[[ 41.2  37.3  33.5  41.9  33.6  31.0]
 [ 48.5  37.7  43.1  28.5  22.0  31.9]
 [-51.0 -26.3 -53.1  14.2  14.3 -23.9]
 [  4.7  23.6  -7.5  69.1  58.3  17.7]
 [ 13.6  -9.9  24.1 -60.0 -51.4  -6.0]]
->
[[ 13.6  -9.9  24.1 -60.0 -51.4  -6.0]
 [  4.7  23.6  -7.5  69.1  58.3  17.7]
 [-51.0 -26.3 -53.1  14.2  14.3 -23.9]
 [ 48.5  37.7  43.1  28.5  22.0  31.9]
 [ 41.2  37.3  33.5  41.9  33.6  31.0]]

[[  9.3  13.5  -4.6  27.5  26.0 -21.8 -40.5  -7.4  60.1 -14.0   7.3 -17.7]
 [ 52.9  55.7 -21.3  82.8 -80.8 -29.7 -14.4 -32.5 -25.9 -17.5  47.1 -38.4]
 [ 25.6 -27.7   8.9   6.6 -31.1 -24.0 -31.2   1.4  53.2  16.6  -0.9  18.8]]
->
[[ 25.6 -27.7   8.9   6.6 -31.1 -24.0 -31.2   1.4  53.2  16.6  -0.9  18.8]
 [ 52.9  55.7 -21.3  82.8 -80.8 -29.7 -14.4 -32.5 -25.9 -17.5  47.1 -38.4]
 [  9.3  13.5  -4.6  27.5  26.0 -21.8 -40.5  -7.4  60.1 -14.0   7.3 -17.7]]

[[ -8.6 -22.7   9.3   5.6  -1.2]
 [ -4.5 -64.1  16.9 -14.2  -2.8]]
->
[[ -4.5 -64.1  16.9 -14.2  -2.8]
 [ -8.6 -22.7   9.3   5.6  -1.2]]

[[ -0.6  -1.7   8.9  -2.3   1.5 -12.2  31.7  -0.9  46.4  -4.3  -7.1]
 [  4.7  -1.5  16.5   7.6   2.0  19.8   3.7 -18.9  47.2 -11.6  -0.4]
 [ -9.6   9.0   7.8  -4.8   4.3  -9.7 -25.7  -2.7 -13.1  -9.4 -60.7]
 [ -3.9   4.9  -9.1  -6.0  11.1 -27.4 -44.2  20.5  -1.4  -0.3  -3.8]
 [  1.8  -1.6 -14.0   2.2 -11.7  47.5 -18.6 -46.4 -27.3  -8.4  14.0]
 [ -1.0  -0.1   5.8  -1.3   3.1 -14.1  34.3   5.5  40.5   0.3   3.9]]
->
[[ -1.0  -0.1   5.8  -1.3   3.1 -14.1  34.3   5.5  40.5   0.3   3.9]
 [  1.8  -1.6 -14.0   2.2 -11.7  47.5 -18.6 -46.4 -27.3  -8.4  14.0]
 [ -3.9   4.9  -9.1  -6.0  11.1 -27.4 -44.2  20.5  -1.4  -0.3  -3.8]
 [ -9.6   9.0   7.8  -4.8   4.3  -9.7 -25.7  -2.7 -13.1  -9.4 -60.7]
 [  4.7  -1.5  16.5   7.6   2.0  19.8   3.7 -18.9  47.2 -11.6  -0.4]
 [ -0.6  -1.7   8.9  -2.3   1.5 -12.2  31.7  -0.9  46.4  -4.3  -7.1]]

[[  5.4  13.9]
 [ 18.7 -12.9]
 [-25.3 -23.5]
 [ 40.0  53.2]
 [ 27.4  39.7]
 [ 56.6 -32.9]
 [ 19.5  23.3]
 [-57.3  17.7]
 [-62.4 -61.0]]
->
[[-62.4 -61.0]
 [-57.3  17.7]
 [ 19.5  23.3]
 [ 56.6 -32.9]
 [ 27.4  39.7]
 [ 40.0  53.2]
 [-25.3 -23.5]
 [ 18.7 -12.9]
 [  5.4  13.9]]

[[-52.9  -6.0  57.7  -0.4   2.8  32.6 -29.5  48.4  49.3]
 [-37.0 -44.8  40.1 -33.9  36.3  27.4 -25.3 -36.4  -3.4]
 [ 50.0 -41.3   8.2  31.8  -6.2  -9.1   8.1  36.1 -56.4]
 [ 25.1 -20.7  44.0 -48.4  32.0 -42.1 -18.9  50.6  10.5]
 [ 40.3  37.5 -48.1  56.2 -18.2 -52.2  32.2  57.4 -48.9]
 [  1.1 -40.5 -61.2  55.9 -47.7  62.9  53.4 -62.3 -23.8]
 [ 61.7  73.2 -62.7 -16.4 -65.6 -56.7  47.3 -14.1  38.2]
 [ 48.8 -42.7  14.0   1.0  11.6 -34.7  59.7 -11.4  20.4]]
->
[[ 48.8 -42.7  14.0   1.0  11.6 -34.7  59.7 -11.4  20.4]
 [ 61.7  73.2 -62.7 -16.4 -65.6 -56.7  47.3 -14.1  38.2]
 [  1.1 -40.5 -61.2  55.9 -47.7  62.9  53.4 -62.3 -23.8]
 [ 40.3  37.5 -48.1  56.2 -18.2 -52.2  32.2  57.4 -48.9]
 [ 25.1 -20.7  44.0 -48.4  32.0 -42.1 -18.9  50.6  10.5]
 [ 50.0 -41.3   8.2  31.8  -6.2  -9.1   8.1  36.1 -56.4]
 [-37.0 -44.8  40.1 -33.9  36.3  27.4 -25.3 -36.4  -3.4]
 [-52.9  -6.0  57.7  -0.4   2.8  32.6 -29.5  48.4  49.3]]
---
[[ 74.1 -22.0  10.5  -0.6  56.9]
 [ -4.9  59.3 -51.5  22.0  -8.4]]
->
[[ -8.4  22.0 -51.5  59.3  -4.9]
 [ 56.9  -0.6  10.5 -22.0  74.1]]

[[ -5.3  30.8   0.8 -14.2  -8.2  10.6  32.1]
 [ -9.0  15.1  40.2  10.9  34.4  13.3  20.7]
 [  9.7   5.8  77.4  45.2 -28.5   2.4  17.1]
 [-19.8  -8.4  32.8   6.3  82.3   2.7  34.3]]
->
[[ 34.3   2.7  82.3   6.3  32.8  -8.4 -19.8]
 [ 17.1   2.4 -28.5  45.2  77.4   5.8   9.7]
 [ 20.7  13.3  34.4  10.9  40.2  15.1  -9.0]
 [ 32.1  10.6  -8.2 -14.2   0.8  30.8  -5.3]]

[[ -3.3  34.3 -10.1]
 [-14.3  70.3 -32.6]
 [  8.1  -0.7  25.1]
 [ -1.4 -24.2  -2.1]
 [ -8.5  -3.6 -20.0]
 [-12.6  47.2 -24.8]]
->
[[-24.8  47.2 -12.6]
 [-20.0  -3.6  -8.5]
 [ -2.1 -24.2  -1.4]
 [ 25.1  -0.7   8.1]
 [-32.6  70.3 -14.3]
 [-10.1  34.3  -3.3]]

[[ -4.3  -2.7  -2.3  -6.4]
 [ -1.4  25.1  18.0  -2.7]
 [  1.1  -6.7   2.7  -1.3]
 [ -0.8  -7.1  -1.5  -0.3]
 [ -8.1  65.3  39.6 -13.3]
 [  3.3   6.6  11.6   1.3]
 [ 10.7 -19.3  28.6   0.2]
 [ 13.9  14.4  -8.7  11.6]
 [ -2.7  -4.8  -0.8  -3.4]]
->
[[ -3.4  -0.8  -4.8  -2.7]
 [ 11.6  -8.7  14.4  13.9]
 [  0.2  28.6 -19.3  10.7]
 [  1.3  11.6   6.6   3.3]
 [-13.3  39.6  65.3  -8.1]
 [ -0.3  -1.5  -7.1  -0.8]
 [ -1.3   2.7  -6.7   1.1]
 [ -2.7  18.0  25.1  -1.4]
 [ -6.4  -2.3  -2.7  -4.3]]

[[-14.4  31.1  19.8  58.7 -27.6  -6.7 -15.5  18.8 -23.7 -12.3 -12.6   5.5
   -1.5]
 [ 44.5 -25.6   0.2  27.2 -51.5  14.2   8.6 -12.7 -11.5 -11.5 -85.1 -32.1
  -25.6]
 [-21.8 -23.4  27.9 -22.4 -67.5  11.5 -31.7  22.4  13.1 -20.1  48.6 -45.6
    0.8]
 [-25.8   3.3  60.7  45.1 -56.9   0.5 -21.6  52.2 -13.7  10.2 -11.4 -17.8
  -11.7]]
->
[[-11.7 -17.8 -11.4  10.2 -13.7  52.2 -21.6   0.5 -56.9  45.1  60.7   3.3
  -25.8]
 [  0.8 -45.6  48.6 -20.1  13.1  22.4 -31.7  11.5 -67.5 -22.4  27.9 -23.4
  -21.8]
 [-25.6 -32.1 -85.1 -11.5 -11.5 -12.7   8.6  14.2 -51.5  27.2   0.2 -25.6
   44.5]
 [ -1.5   5.5 -12.6 -12.3 -23.7  18.8 -15.5  -6.7 -27.6  58.7  19.8  31.1
  -14.4]]

[[ 52.0  39.3   6.6  63.3  39.5 -33.0 -16.0  15.3 -19.1  23.1]
 [ 28.6  21.6   3.6  34.8  21.7 -18.1  -8.8   8.4 -10.5  12.7]
 [  7.8   5.9   1.0   9.4   5.9  -4.9  -2.4   2.3  -2.8   3.4]
 [  7.3   5.5   0.9   8.9   5.5  -4.6  -2.2   2.2  -2.7   3.2]
 [  6.4   4.8   0.8   7.8   4.9  -4.1  -2.0   1.9  -2.3   2.8]
 [ 53.2  40.2   6.8  64.7  40.4 -33.7 -16.4  15.7 -19.5  23.6]
 [ 58.3  44.1   7.4  71.0  44.3 -37.0 -18.0  17.2 -21.4  25.9]]
->
[[ 25.9 -21.4  17.2 -18.0 -37.0  44.3  71.0   7.4  44.1  58.3]
 [ 23.6 -19.5  15.7 -16.4 -33.7  40.4  64.7   6.8  40.2  53.2]
 [  2.8  -2.3   1.9  -2.0  -4.1   4.9   7.8   0.8   4.8   6.4]
 [  3.2  -2.7   2.2  -2.2  -4.6   5.5   8.9   0.9   5.5   7.3]
 [  3.4  -2.8   2.3  -2.4  -4.9   5.9   9.4   1.0   5.9   7.8]
 [ 12.7 -10.5   8.4  -8.8 -18.1  21.7  34.8   3.6  21.6  28.6]
 [ 23.1 -19.1  15.3 -16.0 -33.0  39.5  63.3   6.6  39.3  52.0]]

[[ -0.2 -41.7 -47.9 -49.9 -20.5]
 [ 12.7 -44.9 -24.0 -52.2   0.3]
 [-53.0 -12.1 -46.0 -20.8 -60.5]]
->
[[-60.5 -20.8 -46.0 -12.1 -53.0]
 [  0.3 -52.2 -24.0 -44.9  12.7]
 [-20.5 -49.9 -47.9 -41.7  -0.2]]
